cols: K G R U H B T W
[ 89 109 138 142  83 128  93 169] = (162)
[151 126  93 100 174  99 167 101] = (94)
[148  85 132 173 119 166 101 167] = (20)
[175 167 122 171 158 163  80 158] = (184)
[117 134 104  93 115 116 112  89] = (33)
[122 159 144 132  86  87 112 101] = (70)
[ 89 165 161 115 161 154  84 161] = (3)
[ 89 165 161 115 161 154  84  93] = (67)
[117 134 104  93 115 116 112 154] = (125)
has: [132  86] -> yes
has: [ 89 165 162] -> no
col: [101 161  93] -> W
has: [86 87] -> yes
col: [ 93 132 122 104 144 161 161 104] -> R
has: [115  93 104] -> no

cols: Q X Z D Y P J F
[130 110 133 126 143 120 178 164] = (30)
[129 131 112 141 159 101 125 162] = (194)
[104 125 102 146 131  89 163 151] = (25)
[125 148 120 153 125 157 109 131] = (93)
[122 118 125 146 159 123 150 166] = (186)
[144 120 142 130 158 131 160 172] = (45)
[111 108  90 125 117 139 127 116] = (63)
[122 118 125 146 159 123 170 166] = (119)
[119  99 137 149 151 125 118  86] = (198)
[130 110 133 126 121 113 135 115] = (180)
has: [130 131] -> no
col: [101  89 157 123 131] -> P
col: [178 125 163 109 150 160 127 170 118] -> J
has: [125 146 159 123 150] -> yes
has: [102 146 131  90 163] -> no
col: [125 113] -> P

cols: tasu mavo bef lut gopaz zat Gudip dos Fupiz Pov
[155 117 111 118 142 159 105 169 149 109] -> (92)
[118 125 131 123 150 113 123 125 123 124] -> (130)
[ 95 120 152 145 137 101 141 116 122 135] -> (41)
[129 136 147 145 111 161 144 158 143 145] -> (117)
[112 111 125 134 156 119 107 119 137 107] -> (23)
col: [155 118] -> tasu
has: [137 145 152] -> no
col: [155 118  95 129] -> tasu
col: [124 135] -> Pov
col: [120 136] -> mavo
has: [107 119 137] -> yes

cols: N M S C L A V
[126 109 100  99 170  99 138]  (18)
[152 100 118 112  97 121  82]  (168)
[104 162  97 108 100  97 136]  (140)
[114  94 118 114 172 115 152]  (123)
[119 161  98 115  87 106 117]  (189)
[116 112 105  97  93 101 115]  (56)
[107 124 101 103  99 103 128]  (54)
[116 112 105  97  93  99 115]  (69)
[123  91 124 117 170 119 141]  (35)
[ 99 151 104 117 103 107 143]  (214)
[124  88 103  92 146  99 127]  (8)
[121 113 154 159  88 161 116]  (15)
col: [ 87  93  99  93 170 103 146] -> L
has: [118 112] -> yes
col: [ 97 100 172] -> L
has: [114  94 118 114] -> yes
col: [112  91] -> M
has: [117 103 107 143] -> yes
has: [114 172] -> yes

cols: muf mube kezas gufi vogig nufuv sefat
[127 114  97 110 167 122 119]  (83)
[117  76 164 137 155 126 123]  (55)
[117  76 164 122 155 126 123]  (87)
[ 88  96 124 145 164 129 153]  (135)
has: [123 126 155 137] -> no
has: [155 126] -> yes
col: [76 76] -> mube
has: [113  97] -> no
has: [137 164] -> no
has: [ 96 124] -> yes

cols: zomu Pegu zaz netep motif Miz fup Vosar
[102 109 108 157 122 133 164 124]  (143)
[115 150 160 114 146 107 119 124]  (86)
[102 110 114 120 129 122 119 173]  (197)
[152 112 106 107 122 135 104 101]  (72)
[121 150 161 118 145 108 123 120]  (4)
[111 106  99 115 124 134 112 113]  (159)
[157 112 108 105 122 140  95 118]  (178)
[157 111 106 110 124 140 101  99]  (52)
[152 112 106 107 122 141  98  99]  (16)
[115 151 162 120 144 108 126 126]  (26)
col: [102 152 121 111 157 157] -> zomu
col: [120 107] -> netep

cols: luku gorun vef Div Todef Kur
[115  93 139 162 127  88]  (62)
[146 181 158 113 143 136]  (88)
[170 125 116 133 106 136]  (43)
[143 158 150 116 126 123]  (39)
[181 121  89 130 119 139]  (112)
col: [158 116] -> vef
has: [136 143 113] -> no
col: [116 150  89] -> vef
has: [130 119] -> yes
col: [139 158 116 150] -> vef

cols: bug koge Refal Ranal viro vinuv Pul duzo
[133 163 137 133 132 152 101  99] -> (50)
[147 128 137 123 126 130  76  82] -> (7)
[133 142 139 124 140 118  80  86] -> (60)
col: [130 118] -> vinuv
has: [128 137 123 126 130] -> yes
has: [132 152 101  99] -> yes
has: [139 142 133] -> no

cols: Vaz reto voge gozu Kizu Mevo
[124 125 137 127 146 136] -> (68)
[143 125 156 175 149 154] -> (82)
[147 123 128 144 142 130] -> (85)
col: [149 142] -> Kizu
has: [127 146] -> yes
has: [143 126] -> no
has: [124 125] -> yes
has: [143 125 155 175 149] -> no
col: [125 123] -> reto

cols: rutuf Bano gukov nila
[151 143 181 173]  (106)
[148 142 172 153]  (65)
[169 144 179 165]  (75)
[148 149 160 154]  (58)
has: [179 165] -> yes
has: [181 143 151] -> no
col: [173 153 165] -> nila
col: [143 142 144] -> Bano
has: [144 179] -> yes
col: [181 172] -> gukov

cols: vosav loz dap kuf beb dum basi
[107 103  98 152 134 105  88] : (44)
[109 146 139 110  97 136 144] : (21)
[123 117 114 109 111 117 158] : (38)
[100 157 149 122 101 143 102] : (116)
[107 104 105 145 141 108  92] : (9)
[137 117 114 109 111 117 158] : (118)
[128 126 119 104 100 124 148] : (157)
[132  85  87 131 142  99  95] : (98)
[118 143 136 117 103 136  96] : (177)
col: [105 114 119  87 136] -> dap
col: [136 117 143 108 117 124  99 136] -> dum
has: [100 104] -> no

cols: gik tavu Rizu fef
[145 114 103 109] : (78)
[137  96  94  92] : (131)
[106  95 159 118] : (169)
[122 109 123 127] : (111)
[128 135 108 136] : (17)
[112 102 159 131] : (161)
[176 136  87 161] : (151)
col: [ 92 118 127] -> fef
col: [122 128 112 176] -> gik
col: [106 122 128 112] -> gik

cols: Zefiv difid fisi nalo fim rimak
[ 86 101 109  88 112  73] : (105)
[116 115 145 166 146 131] : (102)
[156 109 103 135 128  98] : (57)
[ 86 101 109 140  95 154] : (91)
col: [166 135] -> nalo
has: [135 128] -> yes
has: [128  97] -> no
has: [ 86 101] -> yes
col: [ 73 131  98] -> rimak
col: [115 109] -> difid
col: [101 115 109] -> difid

cols: Bimat Kugek tinut domer
[168 161  79 126]  (27)
[159 120 142 112]  (122)
[175 130 120 135]  (120)
[159 120 142  83]  (73)
col: [161 120] -> Kugek
has: [159 120] -> yes

